Below is a small trained network, with its code and all its weights. Each question gives an input and a class and asks what happens when units are switched off, that is, made to give their printed mean instead of their output.

import numpy as np


def w(rows, s, z=0):
    codes = np.array(rows[::2]) - 128.0
    scale = np.full(codes.shape[1], s)
    scale[-1] = z or s
    return codes * scale


def norm(h):
    return h / np.sqrt((h * h).mean(-1, keepdims=True) + 1e-5)


def f(y):
    return np.maximum(y, 0)


def log_softmax(a):
    a = a - a.max(-1, keepdims=True)
    return a - np.log(np.exp(a).sum(-1, keepdims=True))


def net(x, mask):
    res = np.array(x, float).reshape(1, 8) / 4 @ E
    u = 0
    for l in range(4):
        y = f(norm(res) @ A[l][:, :-1].T + A[l][:, -1])
        res = res + np.where(mask[u : u + 3], y, B[l][:, -1]) @ B[l][:, :-1]
        u += 3
    return log_softmax(norm(res)[-1] @ U[:, :-1].T + U[:, -1])


A, B = {}, {}
E = w([
[134,125,125,119,117,136,130,147,113],'x0',
[62,205,65,209,59,55,174,132,54],'x1',
[166,209,100,126,214,136,52,110,69],'x2',
[120,115,109,120,173,121,168,31,154],'x3',
[126,119,118,116,140,130,145,93,122],'x4',
[91,210,255,34,154,51,127,145,140],'x5',
[8,110,104,85,97,154,77,119,95],'x6',
[108,162,2,52,224,118,211,234,173],'x7',
],0.0066)
A[0] = w([
[140,217,117,166,253,165,39,119,59,2],'0.n0',
[10,120,79,67,120,138,33,86,126,146],'0.n1',
[147,92,185,118,139,189,99,122,119,93],'0.n2',
],0.0072,0.0037)
B[0] = w([
[78,71,175,168,80,192,238,177,173,223],'0.n0',
[248,124,140,142,112,65,151,165,151,253],'0.n1',
[93,122,86,92,112,116,86,154,213,196],'0.n2',
],0.013,0.0048)
A[1] = w([
[149,106,193,192,128,142,2,72,93,4],'1.n0',
[149,107,20,161,99,158,22,131,125,94],'1.n1',
[110,40,234,162,80,167,127,99,96,95],'1.n2',
],0.0082,0.003)
B[1] = w([
[98,40,48,57,192,121,103,163,4,190],'1.n0',
[173,224,96,116,165,183,215,18,123,203],'1.n1',
[109,135,85,92,182,83,230,178,136,254],'1.n2',
],0.011,0.0055)
A[2] = w([
[112,199,138,206,88,93,54,119,254,109],'2.n0',
[83,18,195,113,97,111,97,54,11,68],'2.n1',
[200,155,224,78,192,168,77,156,145,4],'2.n2',
],0.0068,0.0013)
B[2] = w([
[148,183,93,87,88,205,169,179,100,157],'2.n0',
[149,148,160,147,254,96,120,190,95,200],'2.n1',
[123,93,90,154,90,136,88,100,82,254],'2.n2',
],0.014,0.0022)
A[3] = w([
[239,128,90,160,218,78,201,72,113,253],'3.n0',
[61,242,108,253,104,28,93,109,61,58],'3.n1',
[80,213,239,74,155,80,62,141,132,139],'3.n2',
],0.0076,0.0032)
B[3] = w([
[101,146,184,110,106,105,86,132,81,245],'3.n0',
[115,77,62,106,78,144,21,133,215,159],'3.n1',
[155,123,58,191,107,189,183,9,44,152],'3.n2',
],0.015,0.012)
U = w([
[126,120,49,85,251,79,141,179,112,81],'0',
[81,63,148,156,106,142,205,130,173,115],'1',
[164,144,96,133,126,180,155,41,98,40],'2',
[104,72,91,119,161,152,29,106,209,171],'3',
[131,122,150,99,113,140,126,147,117,166],'4',
[128,135,154,107,118,143,113,141,126,236],'5',
[135,139,152,111,121,142,123,141,132,216],'6',
[197,140,187,136,111,112,95,151,128,1],'7',
],0.015,0.0036)

Each question gives the input, the list of numbers given to net, and the class t.
The units are the neurons (one row each of A and B). Each row of codes is followed by its name. A weight is (code - 128) times the scale printed after its matrix; where a second scale follows, it is the last column's (A, B and U).
mask holds one flag per neuron, layer by layer. A switched-off neuron (its flag False) gives its mean, the last column of its row in B, instead of its output. The means were averaged over made-up inputs and are rounded, as every weight is.
A unit's drop is (log p(t) with every unit on - log p(t) with that unit switched off) / (log p(t) with every unit on - log p(t) with every unit switched off).
The circuit of an input: a set's keep is (log p(t) with only the set's units on - log p(t) with every unit switched off) / (log p(t) with every unit on - log p(t) with every unit switched off). Starting from all 12 units, units are removed one at a time, each time the one whose removal leaves the highest keep (on an exact tie, the one counted first), for as long as the keep stays at least 0.8.
circuit, biggest first: the units of the circuit, biggest drop first
most important unit: the unit with the biggest drop
top k neurons: the k neurons with the biggest drops, biggest first
top k neurons in layer l: the k neurons of layer l with the biggest drops, biggest first
input [6,4,4,-4,3,6,-1,-7], class 0: top neuron -> (1.n0)
input [6,0,-7,8,7,8,2,6], class 2: circuit, biggest first -> (3.n2; 0.n0; 1.n2; 1.n0)
input [-2,-8,4,5,4,2,1,4], class 3: top 3 neurons -> (1.n2; 2.n2; 1.n1)
input [-6,1,-1,-6,6,6,4,-7], class 0: circuit, biggest first -> (1.n0; 2.n1)
input [6,8,5,-3,0,-3,8,4], class 3: top 3 neurons -> (3.n1; 1.n2; 1.n0)
input [6,7,7,-1,4,4,-6,4], class 1: top 2 neurons -> (0.n0; 0.n1)
input [6,8,-7,-6,6,5,-4,2], class 3: top 4 neurons -> (3.n1; 0.n0; 0.n1; 1.n2)
input [-7,-5,-7,-3,2,-8,-4,-8], class 0: top 3 neurons -> (1.n0; 0.n0; 0.n1)
input [5,-5,6,-1,0,3,4,-3], class 1: top 2 neurons -> (0.n0; 3.n0)
input [-6,-7,7,0,4,5,2,-6], class 1: top 3 neurons -> (0.n0; 0.n2; 1.n2)
input [-1,-5,4,2,-5,-3,8,7], class 7: circuit, biggest first -> (0.n1; 1.n2; 1.n0; 3.n0)
input [0,6,-4,-2,-4,-6,-2,0], class 2: top 3 neurons -> (1.n1; 0.n0; 0.n1)
input [3,8,-2,-8,-5,8,5,6], class 2: circuit, biggest first -> (3.n2; 1.n2; 0.n0)
input [5,-2,-5,-2,-1,-8,-1,-7], class 2: circuit, biggest first -> (1.n1)
input [-8,0,-2,-5,6,-1,-3,5], class 4: circuit, biggest first -> (1.n2; 3.n0)
input [3,8,4,5,-6,-5,-8,0], class 3: circuit, biggest first -> (3.n1; 1.n2)
input [2,1,5,2,-2,-5,8,4], class 7: circuit, biggest first -> (0.n1; 1.n2; 3.n0)
input [7,1,5,1,1,8,-2,4], class 2: circuit, biggest first -> (3.n2; 1.n2)
input [-4,6,7,0,8,8,-4,-8], class 0: top 2 neurons -> (1.n0; 2.n1)
input [2,1,-1,-3,4,-1,-7,6], class 7: circuit, biggest first -> (3.n0; 1.n2)
input [3,-6,4,-3,1,3,-2,-1], class 3: circuit, biggest first -> (0.n2)
input [7,3,8,-6,0,0,-2,-7], class 1: top 2 neurons -> (0.n0; 1.n2)
input [-5,8,-4,2,-4,-7,2,-6], class 3: top 2 neurons -> (3.n1; 0.n0)
input [-4,-8,7,-1,-6,1,-7,-3], class 3: top 2 neurons in layer 0 -> (0.n2; 0.n1)
input [6,3,3,6,7,7,2,6], class 2: circuit, biggest first -> (3.n2; 1.n2; 1.n0)
input [3,4,0,2,-3,3,-4,-2], class 3: top 2 neurons -> (3.n1; 0.n2)
input [8,4,2,7,7,-1,5,1], class 4: most important unit -> 0.n1
input [5,4,7,-2,2,8,1,-1], class 2: top 2 neurons -> (3.n2; 3.n0)
input [4,7,4,-2,4,-5,0,-5], class 3: top 2 neurons -> (3.n1; 3.n2)
input [3,-2,-3,4,7,3,1,5], class 6: circuit, biggest first -> (1.n2; 1.n0)
